(in the rows, 128 means zero)
Each row has a class, written as a number after it; each block has new classes, again numbered from 0 up.
[149 150 146 105 115 118 128 164 107 142 132 136 127 144 118 127 108  97
 121 123 105 112 129 175 127]
0
[177 140 158 131 146 138  95 115 138 146 140 149 135 147 135 120 144   4
 112 114  99  87 149 198 134]
2
[136 122 157 142 129 122  79 109 156 135 144 124 150 131 141 106 120 162
 154 108 103 114 141 185 110]
2
[159 136 178 133 153 126  89 101 142 152 138 132 158 147 143 108 116  81
 139 108 111 106 146 208 126]
2
[154 131 169 124 123 123  91  93 134 141 147 127 164 128 138 103 107 100
 137 103 106  93 173 227 121]
2
[150 150 160 123 118 127 108 106 144 139 132 133 161 156 136 118 122 135
 141 121 122 107 141 146 113]
1
[151 134 170 154 115 130 111 126 138 148 128 128 147 140 127 113  95  48
 166 139 103 101 126 139 117]
1
[135 147 181 110 123 125 110 122 129 139 143 122 163 161 136 112 101 137
 139 114 120  99 134 172 124]
0
[142 151 166 127  93 128 119 113 152 136 138 128 159 165 119 109 104 205
 164 136 109 134 130 111  86]
1
[108 105 102 134 117 132 131 166 115 116 132 105 106  90 120 131  95  91
 158 139  88 130 105 109 130]
1
[137 144 169 106 124 128 110 123 138 142 132 134 151 159 128 118 125 223
 128 104 137 120 142 170 123]
0
[148 132 166 130 120 127 107 118 134 146 138 127 162 159 122 111 104 102
 125 120 111 102 132 150 126]
1
[134 151 167 141  95 120 124 137 140 137 129 127 138 160 127 125 114  79
 155 142 102 134 127 125 116]
1
[142 132 144 129 133 122  90 110 144 134 143 138 145 144 143 119 143 109
 106 114 109 118 144 179 129]
2
[111 134 161 117  96 116 114 143 137 133 141 116 149 149 123 129 100 179
 143 132 110 117 126 150 108]
0
[135 142 163 106 128 124 133 115 121 136 137 129 151 154 125 113 114 172
 115 112 134 122 136 179 117]
0

Next block: new classes, numbered from 0 again.
[147 134 141 117 119 124 153 144 140 139 142 148 107 121 107 126 111 125
 151 125  97 123 128 137 144]
1
[150 130 150  97 132 157 158 153 127 114 131 129  81 115 107 115 126 125
 140 117 144 143 118 141 151]
2
[124 132 135 123 126 124 125 139 116 139 127 140 113 122 113 128 122 129
 128 146 162 141 122 121 119]
0
[138 128 165 126 122 136 156 149 119 127 121 142  95 105  99 121 119 107
 165 107 115 135 140 137 139]
2
[131 125 138 122 127 128 146 144 119 110 128 131 106 117 115 120 114 142
 142 144 120 146 131 109 122]
0
[156 141 172 120 133 129 152 169 117 113 108 143  91 102 100 110 114 138
 143 134 129 155 127 132 132]
0
[153 140 158 127 126 159 181 181 131 123 131 170  83 116  96 125  84 127
 152 142  71 145 131 129 144]
1
[148 113  81 131 122 126 133 144 141 184 180 120 148 178 120 126 153 105
 109 117 188  94  93 117 161]
2
[132 132 144 134 137 141 125 133 134 127 107 132 141 122 119 138 130 123
 126 125 112 128 135 147 125]
2
[149 140 148 136 145 114 149 158 122 103 129 138 109 123 134  99 110 137
 136 112 101 150 142 128 130]
1
[138 120 166 144 130 127 133 133 109  97 100 110 119 105 134  95 146 127
 136  96 136 141 136 130 130]
2
[152 149 178 121 131 142 173 180 128 112 119 170  72  97  97 119  86 130
 154 131  79 153 143 143 140]
1
[160 125 151 105 156 128 179 165 146  88 134 115  89 139  87 106 107 163
 140 135  83 154 151 122 143]
2
[124 126 150 158 125 147 148 126 143 127 104 121 146 131 118 119 131 122
 130 129 113 103 135 148 138]
2
[115 125 115 122 136 122  96 105 132 130 116 110 157 136 137 135 149 138
 102 139 170 122 121 129 115]
0
[162 133 164 122 136 126 158 168 123 111 113 137 105 113 102 110 114 147
 142 134 122 152 131 126 132]
0
[ 87 129 110 118 133 120 102  80 145 131 136 115 141 141 131 148 135 124
 109 125 111 111 148 141 118]
2
[146 129 157 133 136 123 141 154 118 118 112 131 113 115 107 113 125 137
 131 127 125 140 132 125 131]
0
[144 128 148 131 127 123 134 146 120 121 115 130 122 116 121 114 133 130
 134 124 144 136 120 126 133]
0
[124 127 129 121 126 120 135 121 140 123 137 115 121 139 128 119 128 139
 122 132 139 118 128 136 138]
2
[130 132 154 140 112 154 144 150 107 147 120 156 104 109 113 121 121 102
 145 128 148 128 118 131 139]
2
[109  88 104 129 123 105 154 114 152 157 150  75 148 181  37 143 160 142
 134 179 163  77 138  95 138]
2
[164 131 158 122 138 126 165 171 128 129 130 133 102 125  95 113 116 129
 162 132 157 138 128 138 134]
2
[134 129 155 132 132 132 148 146 121 117 115 129 113 117 107 114 119 134
 138 133 129 204 140 129 126]
0
[138 129 143 126 140 122 138 146 127 115 122 128 116 127 107 114 119 149
 133 152 140 139 129 120 125]
0
[126 125 132 106 141 145 154 133 151 117 133 114 109 141  93 114 120 139
 130 146 116 124 139 137 137]
2
[139 128 139 128 128 129 132 148 119 121 123 137 117 121 117 124 120 137
 133 139 123 142 125 118 127]
0
[154 145 144 141 126 131 154 153 134 134 141 140 109 128 156  98 116 115
 142  98 133 128 123 154 148]
1
[138 135 149 121 123 136 150 141 132 124 123 134 103 115 103 126 121 121
 149 120 113 128 137 139 137]
1
[151 145 144 125 145 127 150 166 125 127 140 149  93 127 133  98 105 127
 124 114 135 154 128 137 139]
1
[136 129 148 136 129 124 127 147 112 124 110 136 125 114 109 120 126 137
 127 144 139 142 130 117 119]
0
[141 109 122 117 139 137 140 123 140 116 133  90 138 140 123 126 151 115
 153 102 153 120 127 132 135]
2
[133 116 133 143 130 136 172 139 122 112 142 117 112 133 128 105 116 106
 169  94  86 137 152 119 132]
2
[139 129 144 116 159 152 166 158 138 126 125 138 108 136  77 137 105 123
 133 139  87 136 149 133 130]
2
[153 133 161 138 123 129 159 165 112 118 117 143 103 106 115 108 112 129
 159 132 136 148 121 123 128]
0
[152 145 152 128 132 145 163 170 122 107 133 158  83 118 138  99  91 134
 131 118  96 155 130 135 144]
1
[120 107 103 103 132 131 132 106 139 128 140  96 136 140  95 158 143 122
 154 133 128 118 135 116 122]
2
[132 122 132 132 132 136 136 130 123 105 117 114 129 125 135 113 126 139
 133 133 130 143 128 120 121]
0
[134 127 142 123 125 137 144 139 120 107 123 137 103 114 117 124 116 132
 142 129 101 143 133 118 129]
0
[144 119 142 130 124 130 157 145 130 108 135 123 104 128 117 100 128 136
 136 115 105 129 132 119 153]
2
[152 111 127  98 139 111 150 136 145 108 139  88 123 141  89 129 140 152
 152 145 158 128 128 121 131]
2

A new block, with new classes numbered from 0.
[129 129 123 117 122 137  96 115 133 120 125 122 134 112 151 100 148 138
 127 133 112 115 135 138 137]
0
[125 134 121 117 127 105 114 145 121 127 127 125 156 121 143 101 160 150
 128 131 101 112 110  86 139]
0
[122 121  97 148 138 140 164 130 123 120 141 122 165 154 169 123 101 129
 109  94 125 107 149 137 132]
1
[109 150 141 124 118 110  72  75 132 105 128 126 172  99 133  85 137 141
 131 138 108 133 130 138 133]
1
[126 123 120 170 126 160  58  46 151 133 153 118 130 130 154 112 142 148
 116 153 125 132 191 145 131]
1
[123 151 125 120 127 104 128 149 123 125 136 127 160 122 166 107 153 125
 128 138 118 100 116 135 124]
0
[137 118 129 146 112 148  73  67 134 104 116 126 152 129 179 106 151 141
 127 124 115 114 132 129 140]
0
[137 131 135 131 133 115 137 145 138 127 138 145 154 116 137 143 155 137
 117 122 132 129 141 133 120]
0
[129 106 123 171 122 158  60  44 150 120 135 138 155 129 157 113 142 147
 115 133 128 132 173 141 137]
1
[135 144 141 115 127 123 133 127 125 109 140 110 130 128 164 126 129 128
 119 111 136 114 145 137 125]
0
[127 125 120 147 131 133 129 119 129 132 137 135 145 146 119 116 118 139
 126 135 128 124 128 126 143]
1
[132 121 127 151 110 157 102  71 138 114 155 121 147 154 169 120 119 137
 123 110 134 112 159 125 141]
1
[126 155 135 146 113 117 114 107 129 150 144 136 151 122 126  95 140 149
 134 173  99 119 120 124 138]
1
[116 147 128 132 101 132  54 107 132 108 100 117 148 111 112 100 119 133
 135 138 110 136 162 128 136]
1
